Here is a tiny trained network, its code and every weight. The questions are about switching its units off for an input and a target symbol, where a switched-off unit gives its printed mean instead of its output.

import numpy as np


def w(rows, s, z=0):
    codes = np.array(rows[::2]) - 128.0
    scale = np.full(codes.shape[1], s)
    scale[-1] = z or s
    return codes * scale


def f(y):
    return y / 2 * (1 + np.tanh(0.7978845608 * (y + 0.044715 * y**3)))


def softmax(a):
    e = np.exp(a - a.max(-1, keepdims=True))
    return e / e.sum(-1, keepdims=True)


def log_softmax(a):
    a = a - a.max(-1, keepdims=True)
    return a - np.log(np.exp(a).sum(-1, keepdims=True))


def net(x, mask):
    ids = ['αβγζηθλξπσφω'.index(c) for c in x.split()]
    T = len(ids)
    res = E[ids] + P[:T]
    u = 0
    for l in range(2):
        q, k, v = (res @ M[l].T for M in (Q, K, V))
        z = softmax(np.where(np.tri(T) > 0, q @ k.T / 3**0.5, -1e9)) @ v
        res = res + np.where(mask[u], z, O[l][:, -1]) @ O[l][:, :-1]
        u += 1
        y = f(res @ A[l][:, :-1].T + A[l][:, -1])
        res = res + np.where(mask[u : u + 4], y, B[l][:, -1]) @ B[l][:, :-1]
        u += 4
    return log_softmax(res[-1] @ U[:, :-1].T + U[:, -1])


Q, K, V, O, A, B = {}, {}, {}, {}, {}, {}
E = w([
[147,142,108],'α',
[104,155,158],'β',
[27,123,157],'γ',
[145,139,98],'ζ',
[140,121,86],'η',
[104,156,160],'θ',
[254,106,118],'λ',
[202,117,174],'ξ',
[109,162,161],'π',
[143,126,97],'σ',
[122,120,218],'φ',
[84,103,76],'ω',
],0.0091)
P = w([
[131,252,107],'0',
[116,173,110],'1',
[114,134,109],'2',
[109,103,107],'3',
[106,81,107],'4',
[102,60,95],'5',
[94,42,105],'6',
],0.0034)
Q[0] = w([
[105,91,61],'0.h0',
[8,134,193],'0.h0',
[202,136,111],'0.h0',
],0.012)
K[0] = w([
[164,79,45],'0.h0',
[13,254,60],'0.h0',
[175,77,193],'0.h0',
],0.011)
V[0] = w([
[98,3,5],'0.h0',
[140,154,121],'0.h0',
[67,37,164],'0.h0',
],0.0054)
O[0] = w([
[103,2,144,255],'0.h0',
[135,149,112,161],'0.h0',
[106,96,168,4],'0.h0',
],0.0088,0.00039)
A[0] = w([
[36,82,118,80],'0.n0',
[119,21,117,93],'0.n1',
[247,109,120,188],'0.n2',
[108,120,6,251],'0.n3',
],0.012,0.0025)
B[0] = w([
[100,61,152,179],'0.n0',
[139,8,133,182],'0.n1',
[210,137,114,161],'0.n2',
[72,167,30,254],'0.n3',
],0.019,0.0043)
Q[1] = w([
[9,95,184],'1.h0',
[247,99,150],'1.h0',
[235,75,179],'1.h0',
],0.011)
K[1] = w([
[8,119,88],'1.h0',
[174,123,212],'1.h0',
[140,114,220],'1.h0',
],0.012)
V[1] = w([
[141,33,90],'1.h0',
[105,239,158],'1.h0',
[107,254,170],'1.h0',
],0.0048)
O[1] = w([
[130,233,110,243],'1.h0',
[117,14,137,47],'1.h0',
[111,1,144,5],'1.h0',
],0.0052,0.0025)
A[1] = w([
[160,138,247,156],'1.n0',
[63,102,145,34],'1.n1',
[91,153,206,223],'1.n2',
[81,246,130,2],'1.n3',
],0.015,0.0036)
B[1] = w([
[34,156,87,236],'1.n0',
[208,69,138,252],'1.n1',
[179,63,254,224],'1.n2',
[130,222,192,247],'1.n3',
],0.02,0.0029)
U = w([
[139,117,130,20],'α',
[141,115,141,74],'β',
[185,82,173,74],'γ',
[57,213,50,253],'ζ',
[151,121,158,88],'η',
[143,113,143,45],'θ',
[255,145,129,113],'λ',
[133,123,148,39],'ξ',
[136,116,137,44],'π',
[96,50,44,208],'σ',
[29,86,197,142],'φ',
[167,153,177,72],'ω',
],0.0058,0.0038)

Each question gives the input, a string of symbols that net reads in full, and the target symbol t.
The units are the heads (3 rows each of Q, K, V and O) and the neurons (one row each of A and B). Each row of codes is followed by its name. A weight is (code - 128) times the scale printed after its matrix; where a second scale follows, it is the last column's (O, A, B and U).
mask holds one flag per unit, layer by layer, with each layer's heads first. A switched-off unit (its flag False) gives its mean, the last column of its rows in O or B, instead of its output. The means were averaged over made-up inputs and are rounded, as every weight is.
A unit's drop is (log p(t) with every unit on - log p(t) with that unit switched off) / (log p(t) with every unit on - log p(t) with every unit switched off).
unit that matters most: the unit with the biggest drop
k most important neurons: the k neurons with the biggest drops, biggest first
top k neurons in layer l: the k neurons of layer l with the biggest drops, biggest first
drop of u: that unit's drop, to one decimal
input φ η φ ω β φ ω, target σ: 3 most important neurons -> (0.n1, 1.n3, 0.n3)
input ω η β φ φ, target φ: 2 most important neurons -> (0.n3, 1.n0)
input φ ω α ξ ω π, target ω: 4 most important neurons -> (0.n1, 0.n2, 1.n3, 0.n3)
input φ η λ, target λ: unit that matters most -> 0.n2
input ω ω σ, target ζ: 3 most important neurons -> (1.n2, 1.n1, 0.n0)
input ω ω π, target ω: 2 most important neurons -> (0.n1, 1.n3)
input ω ω ω σ θ α, target ζ: 3 most important neurons -> (1.n2, 1.n1, 0.n0)
input ξ λ λ γ ω ω β, target ω: 3 most important neurons -> (0.n1, 1.n3, 0.n2)
input λ ω γ ω λ ω γ, target γ: top 2 neurons in layer 0 -> (0.n0, 0.n3)
input ω α ω ζ, target ζ: 3 most important neurons -> (1.n2, 1.n1, 0.n3)
input θ η ω, target ζ: 4 most important neurons -> (0.n3, 1.n2, 1.n3, 0.n2)
input ω β β π ω, target σ: 3 most important neurons -> (0.n1, 1.n3, 0.n0)
input σ σ ω η ω ω θ, target ω: 2 most important neurons -> (0.n1, 1.n3)
input α σ ω, target ζ: unit that matters most -> 1.h0
input φ φ θ π η, target ζ: 3 most important neurons -> (0.n3, 1.n2, 1.n1)
input ξ ζ ω ω θ, target ω: top 3 neurons in layer 0 -> (0.n1, 0.n2, 0.n3)
input α γ ξ, target ζ: 3 most important neurons -> (1.n0, 0.n3, 1.n2)
input β ω σ, target ζ: top 3 neurons in layer 0 -> (0.n3, 0.n1, 0.n0)
input θ λ φ γ η α, target ζ: drop of 1.n2 -> 0.6
input γ φ η, target ζ: drop of 0.n3 -> 0.3
input ω θ φ φ ξ, target ζ: unit that matters most -> 1.n0
input φ φ ω φ ω π β, target ω: drop of 0.n1 -> 0.6
